(in the rows, 128 means zero)
Each row of numbers belongs to one of the elements below and depends on some of the facts about them. Some rows are named. Which element is each other row?

Known rows:
[131 160 125 115 116 125 128 133 151 101  78 134 133 128 124 134 136 142
 106 144 141 133 144 136 115 148 181 157]: k74
[193 175  95 110 111 157 118 144 166 168 138 129  94 119 129 149 153 106
  86  52  87 146 146 102  75 141 137 174]: k622
[130 175 164 118 126 136 136 130 130 114  87 128 131 126 145 114 145 107
 111 153 185 146 181 133 117 165 167 150]: k135
[130 176 158 121 126 133 134 129 135 116  88 134 130 126 145 114 145 109
 112 161 182 146 180 136 119 170 174 149]: k702
[122 126 117 124 159 154 127 119  95 195 176 141 124 129 147 136 128 159
 142  81  97 125 124 118 148 104  76  77]: k729
[127  96 151 119 138 120 135 123 103 167 153 134 138 121 157 132 120 155
 150 113 110 121 126 109 157 115 110  75]: k848
[127 105 115 142 120 120 127 128 142 117 142 129 129 130 118 126 120 121
 138 155 127 124  99 135 136 130 126 138]: k509
[131 140 187 135 127 122 139 130 121 121 131 134 131 128 130 107 139 100
 123 150 191 145 157 131 125 156 115 151]: k982
[124  94  91 127 111 113 118 136 168 102 112 131 131 137 103 147 113 161
 128 120  96 115  75 129 120 112 142 152]: k329
[133 105  89 131 116 115 117 135 161  94 129 132 130 130  95 144 108 150
 132 137  90 112  73 143 129 113 139 152]: k54
[143 169 123 118 122 125 126 133 143  91  94 135 132 121 116 130 130 130
 110 158 133 130 142 150 122 150 176 158]: k620
[120 135 156 136 126 131 135 126 132 135 119 131 128 131 150 110 140  99
 129 162 182 143 157 126 128 160 143 134]: k610
[179  90  82 147 125 104  95 128 142  45 112 108 127 116  89 145 123 147
 145 112  96 115  83 147 119 113 132 126]: k107
[136 160 129 112 118 128 127 131 135  87  85 120 133 123 118 131 135 125
 105 140 131 131 154 140 110 139 172 152]: k500
[120  96 117 131 116 132 128 126 135 119 126 107 128 134 128 129 123 118
 136 133 129 123 108 120 125 117 121 132]: k198
[127  97 151 119 137 120 135 123 103 166 153 133 138 121 156 132 120 155
 149 113 111 121 127 108 157 114 109  76]: k391
[130 104 149 138 118 112 131 134 138 111 143 133 132 132 104 128 122 129
 130 131 142 127  99 130 130 125 101 156]: k324
[140 179 188 120 127 125 137 133 124 103 101 138 133 123 127 112 144 107
 105 146 191 147 181 141 117 166 149 164]: k724
[123 100 103 132 117 117 120 134 162 110 124 131 129 136 112 139 114 145
 134 130 111 119  85 131 124 119 136 148]: k781

How the elements are related:
skigrumas: belongs to class; sulu: hangs directly under; buto: refers to; gidis: is of sort
{k10,k130,k135,k201,k202,k222,k245,k253,k256,k291,k344,k367,k433,k445,k485,k503,k507,k515,k522,k578,k594,k668,k702,k724,k784,k86,k917,k989} skigrumas e
{k104,k107,k132,k227,k247,k299,k329,k334,k345,k359,k407,k466,k468,k49,k54,k618,k67,k700,k714,k770,k808,k811,k843,k849,k949} skigrumas b
{k116,k123,k124,k14,k184,k198,k219,k228,k230,k233,k250,k321,k324,k352,k401,k402,k412,k48,k483,k501,k509,k520,k53,k532,k634,k662,k672,k682,k687,k688,k699,k719,k749,k767,k78,k82,k821,k861,k876,k884,k913,k926,k93,k930,k935,k974} skigrumas a
{k154,k248,k251,k556,k598,k718,k773,k779,k817,k883,k924,k956} skigrumas g
{k185,k212,k310,k360,k398,k457,k545,k610,k695,k727,k862,k892,k943,k982} skigrumas f
{k187,k195,k273,k300,k362,k411,k416,k463,k464,k469,k496,k500,k587,k620,k622,k63,k671,k74,k800,k810,k824,k840,k856} skigrumas c
{k436,k551,k629,k666,k781,k879} skigrumas d
sulu k199 <- k10,k184,k401,k469,k48,k532,k672,k930
sulu k621 <- k104,k198,k299,k359,k666,k770,k935
sulu k72 <- k107,k222,k250,k321,k352,k688,k719,k82
sulu k614 <- k116,k662,k926
sulu k79 <- k123,k130,k247,k248,k273,k587,k773,k817
sulu k921 <- k124,k416,k687
sulu k650 <- k132,k329,k334,k367
sulu k990 <- k135,k245,k509,k700,k78
sulu k391 <- k14,k594
sulu k30 <- k154,k463,k496,k556
sulu k910 <- k185,k883
sulu k373 <- k187,k840
sulu k957 <- k195,k362,k500,k810,k856
sulu k44 <- k201,k344,k917
sulu k43 <- k202,k345,k436
sulu k272 <- k212,k360,k457,k727,k892
sulu k46 <- k219,k228,k520,k682,k767,k849
sulu k84 <- k227,k310,k501,k618,k699,k884
sulu k999 <- k230,k324,k974
sulu k47 <- k233
sulu k423 <- k251,k402,k468,k779
sulu k138 <- k253,k695,k86
sulu k741 <- k256,k445,k485,k784,k879
sulu k785 <- k291,k668
sulu k938 <- k300
sulu k791 <- k398,k610,k620,k862
sulu k57 <- k407,k67,k718,k811
sulu k801 <- k411,k63,k93
sulu k854 <- k412,k483,k702,k843,k989
sulu k820 <- k433,k522,k54
sulu k766 <- k464,k74,k982
sulu k833 <- k466,k949
sulu k680 <- k49,k714
sulu k489 <- k503,k507
sulu k542 <- k515,k808
sulu k604 <- k53,k876
sulu k396 <- k545,k671
sulu k729 <- k551,k781,k913
sulu k848 <- k578
sulu k472 <- k598,k861,k924,k956
sulu k550 <- k622,k800,k824
sulu k380 <- k629,k634
sulu k953 <- k724
sulu k643 <- k749,k943
sulu k961 <- k821
k10 buto [k849]
k199 buto [k892,k956,k10]
k201 buto [k542,k489]
k202 buto [k587]
k233 buto [k542]
k245 buto [k299]
k247 buto [k849]
k273 buto [k587,k344]
k30 buto [k770]
k411 buto [k485,k801,k187,k727]
k412 buto [k621]
k457 buto [k643,k310,k924]
k46 buto [k699]
k485 buto [k201]
k489 buto [k808]
k49 buto [k138]
k503 buto [k727]
k551 buto [k412]
k556 buto [k551]
k573 buto [k741,k201]
k587 buto [k299]
k618 buto [k79,k749]
k622 buto [k520,k938,k784]
k63 buto [k924]
k643 buto [k551]
k682 buto [k345]
k727 buto [k520,k622]
k729 buto [k800]
k741 buto [k489]
k749 buto [k310]
k770 buto [k187]
k784 buto [k520]
k79 buto [k943]
k800 buto [k201]
k833 buto [k468]
k843 buto [k79]
k856 buto [k849]
k924 buto [k843]
k938 buto [k412,k299]
k943 buto [k820]
k956 buto [k643]
{k10,k212,k233,k248,k334,k398,k668,k688,k699,k718,k749,k770,k924} gidis mopla
{k107,k132,k184,k195,k273,k407,k411,k412,k463,k53,k629,k671,k695,k767,k861,k883,k949} gidis bruso
{k123,k222,k228,k300,k362,k433,k445,k466,k507,k610,k63,k672,k702,k714,k781,k808,k840,k884,k917} gidis skisker
{k124,k135,k247,k496,k545,k67,k93} gidis gome
{k130,k324,k344,k345,k367,k416,k485,k515,k551,k556,k578,k618,k634,k682,k719,k724,k892,k982} gidis plikol
{k154,k202,k230,k321,k509,k520,k54,k594,k620,k773,k784,k821,k943} gidis gritrunu
{k185,k219,k251,k253,k310,k329,k359,k457,k469,k74,k810,k82,k843,k879,k913} gidis nikam
{k245,k352,k532,k587,k598,k687,k989} gidis lema
{k250,k256,k402,k436,k48,k483,k500,k501,k522,k700,k849,k86,k956} gidis roseples

Rows to name:
No name comes twice in this set of rows, the named rows included.
[137 104 119 129 114 106 122 140 156  87 129 136 132 133  83 145 110 158
 124 112 106 116  73 138 123 109 114 171] => k345
[123 203 187  98 126 101 143 150 136  90 144 148 130 128 120 100 144  92
 100 204 206 150 164 129  97 156 158 156] => k130
[111 175 128 151 148 133 131 127 122 171 115 141 108 140 142 111 146 106
 120 110 176 142 156 121 127 143 119 135] => k457
[135 164 131 112 117 129 129 134 145  97  81 129 133 126 121 133 133 138
 107 139 143 132 143 136 117 143 171 162] => k496
[138 197  98 120 143 130 124 129 127 131  87 124 109 132 123 136 138 128
 101  89 133 130 147 137 116 121 151 160] => k856
[ 98 118 124 139 148 159 144 108  83 238 140 139 124 132 153 141 111 149
 129  42  56 114 146 127 168 103  79 107] => k199
[172  87 145 137 146 116 114 121 105 136 126 123 134 114 157 137 134 174
 167  83 143 128 118 104 161 124 103  63] => k72
[115 201 131 142 149 142 143 109 102 183  80 132 109 133 144 124 135  87
  92  84 131 134 205 162 139 146 152 179] => k10
[118 129  83 141 141 156 118 123 129 143 161 127 117 138 113 131 130 123
 130 119 109 126 104 142 121 114  92 132] => k233
[116 132 158 134 125 131 136 125 133 136 114 130 129 133 151 111 142 102
 126 156 182 144 159 122 124 159 145 132] => k185
[121  96 102 125 116 128 120 130 149 105 118 109 127 134 115 139 114 134
 135 118 107 117  94 125 118 107 129 140] => k666
[104  84 117 148 112 142 137 109 113 132 129 111 136 127 111 130 109  93
 122 133  62 113 140 160 136 123 122 148] => k184
[120 119 141 129 121 137 134 124 124 127 120 108 129 130 143 118 135 102
 131 146 158 133 142 119 125 136 130 125] => k779
[133  99  99 134 121 110 115 128 136  81 142 118 129 123  97 133 112 115
 132 143  81 114 105 150 115 112 134 132] => k629
[146 169 155 115 119 118 130 138 139  84  95 139 135 124 103 131 133 139
 102 134 150 134 142 145 119 145 151 177] => k416

The same elements again, as new rows of numbers:
Some rows with their names:
[141 153 111 140 127 158 144 150 111 115 129 120 144 179 120 128 108 107
 125 117 129 151 154 145 111 118 132 119  97  95 146 123 104 137 118 141
 135]: k411
[ 51 170  86  97 103 187 105 104 112 148 235 110  70 147 147 125  79 162
 173 133 118 135 160 139 119 138 117 110 116 112 123 122 122  78 141 119
 153]: k79
[124 164 123 145 120 164 112 134  93 102 140 125 164 159  97 128 106 112
 168 129 151 159 155 149 128 141 133 112 105 180 124 105 140 133 150 132
 145]: k587
[102 122 134 107 109 176 108 126 119 142 137 115   5 166 157 111 135 171
 132 133 116 145 103  97 123 125 127 133 129 118 141 151 174 111  79 116
 104]: k72
[150 135 156 155 127 128 116 133 127 134 128 134 109 153 133 121 133 119
 128 125  93 159  98 119 133 123 137 130 122 134 119 129 201 120 108 128
 107]: k82
[141 142 127 134 117 151 132 152 104 103  82 107 147 150 101 129 104  64
 123 117 132 129 139 156 145 125 122 116  99 137 137 111 112 120 126 119
 120]: k784
[137 135 134 135 140 124 124 133 127 125 128 136 138 150 147 124 120 116
 138 120 113 150 118 163 139 128 132 123 113 128 117 119 120 108 127 131
 125]: k501
[ 83 143 112 101 101 187 111 130 110 127 100 103  89 155 152 113 118 159
 163 124 136 120 132 133 112 152 103 135 123 111 146 141 133 100 113 117
 153]: k621
[130 153 143 118 169 136 116 129 149 135 161 105 147 151 162 134 136 166
 132 110 136 128 114 126 111 119 133 151 114 133 126 137 114 144 140 127
 128]: k666
[143 157 125 149 122 127 135 131 134 138 130 146 177 154 144 123 103 107
 128 108 105 149 130 155 126 108 130 123 119  80 140 119 153 116 120 141
 133]: k233
[ 95 129 111 100 108 169 106 121 122 144 149 118  65 157 168 111 121 151
 158 125 140 131 131 137 121 134 114 122 129 108 143 140 104  99 108 133
 130]: k848
[ 96 157  98 106 101 168 123 119 124 147 145 125  91 169 175 112 102 148
 138 111 135 128 144 133 116 110 113 126 126  64 165 137 114 102  98 137
 139]: k489
[151 132 131 134 128 137 127 141 120 123 129 122 136 141 116 126 108  56
 135 117 128 143 135 150 155 120 131  91 105 150 116 118 104 111 123 133
  89]: k86
[153 148 139 148 131 143 109 138 123 128 160 126 158 147 118 121 114  81
 153 119 128 156 129 137 132 121 123 110 115 132 120 129 134 117 125 150
 102]: k810
[150 135 135 134 130 135 125 140 120 119 126 121 134 139 118 127 105  53
 134 117 129 140 133 150 156 118 127  94 105 151 117 115 101 107 122 133
  87]: k367
[159 138 138 149 116 137 118 137 126 132 138 123 154 136 109 124 111  41
 143 116 126 143 136 135 149 122 127  90 113 150 120 119 131 114 126 143
  91]: k253
[ 95 130 111 100 109 168 107 121 122 143 149 119  67 157 168 111 122 150
 158 125 140 131 131 137 121 134 114 123 128 109 143 139 104  99 109 133
 129]: k472
[128 137 148 113 163 126 124 123 172 145 149  80 120 139 161 147 150 143
 108 109 135  81 121 100  98 119 138 160 116 143 140 125  95 158 154 112
 131]: k545
[127 148 143 117 167 123 121 123 157 141 143 107 148 146 176 136 143 178
 125 109 126 117 109 129 112 124 136 159 118 135 127 131 122 144 145 119
 143]: k779

Name these rows:
No name comes twice in this set of rows, the named rows included.
[150 133 150 154 128 130 125 134 124 134 128 130  92 163 140 123 140 123
 125 127  94 161 107 114 130 130 143 123 116 144 115 131 183 125 106 128
 114] => k352
[143 146 135 132 145 141 116 140 117 114 148 124 137 151 127 124 107  92
 145 120 132 155 126 151 139 117 124 112 106 133 117 126 104 109 120 140
  98] => k416
[122 133 122 138 126 151 141 146 114 114  91 112 131 163 128 129 130 131
 139 128 104 138 136 153 108 157 129 133 101 119 125 123 127 123 135 117
 164] => k412
[141 132 152 140 141 128 123 135 123 120 115 133  88 155 141 125 128 130
 119 126  97 157  95 133 142 120 139 134 113 136 116 127 170 113 103 118
 103] => k719
[ 83 145 111 102  96 189 110 131 104 122  81 103  96 160 150 111 120 161
 160 122 144 119 133 136 115 151 102 141 124 115 155 139 138 106 112 115
 162] => k938
[155 130 130 132 143 108 126 143 135 131 105 122 184 146 168 116 130  87
 140 106 117 133 118 184 142 138 111 125 112 101 120 132  65  99 131 147
 136] => k48
[156 132 134 144 118 140 121 140 126 133 139 124 156 134 107 124 109  48
 140 118 124 146 134 146 152 122 129  90 112 144 120 119 129 116 126 139
  90] => k668
[137 121 148 137 142 129 125 139 123 120 123 129  72 159 137 127 130 132
 115 132  93 155  97 137 131 120 142 138 111 123 121 125 153 116 106 116
 105] => k321
[157 133 155 148 129 136 125 139 115 111 119 110  58 156 115 130 123  56
 115 126 113 135 120  97 140 116 134 106 103 165 119 122 136 113 100 126
  72] => k222
[ 96 146 105 104 101 172 116 123 117 139 126 119  88 165 165 111 113 152
 147 117 141 125 137 137 117 125 112 131 127  92 159 137 117 105 104 130
 143] => k30
[113 163 134 124 156 133 113 109 156 148 180 132 188 135 153 138 121 185
 149 112 135 135 124 143 115 119 147 145 126 150 125 113 162 150 166 120
 152] => k248
[111 166 146 115 167 143 131 128 155 128  94 101 183 132 165 138 130 186
 141 103 117 111 109 126 105 139 122 159 115 128 120 138 164 134 144 102
 152] => k556
[ 74 146 110  99 110 193 121 127 126 135 122 104  80 145 156 116 110 156
 173 123 117 118 138 121  98 153  99 121 122  87 133 150 136  85 111 118
 138] => k643
[114 154 129 142 138 125 121 114 118 106 157 141 109 155 140 134 106 115
 153 130 128 139 144 151 118 124 138 124 110 154 121  94 100 102 147 131
 137] => k123

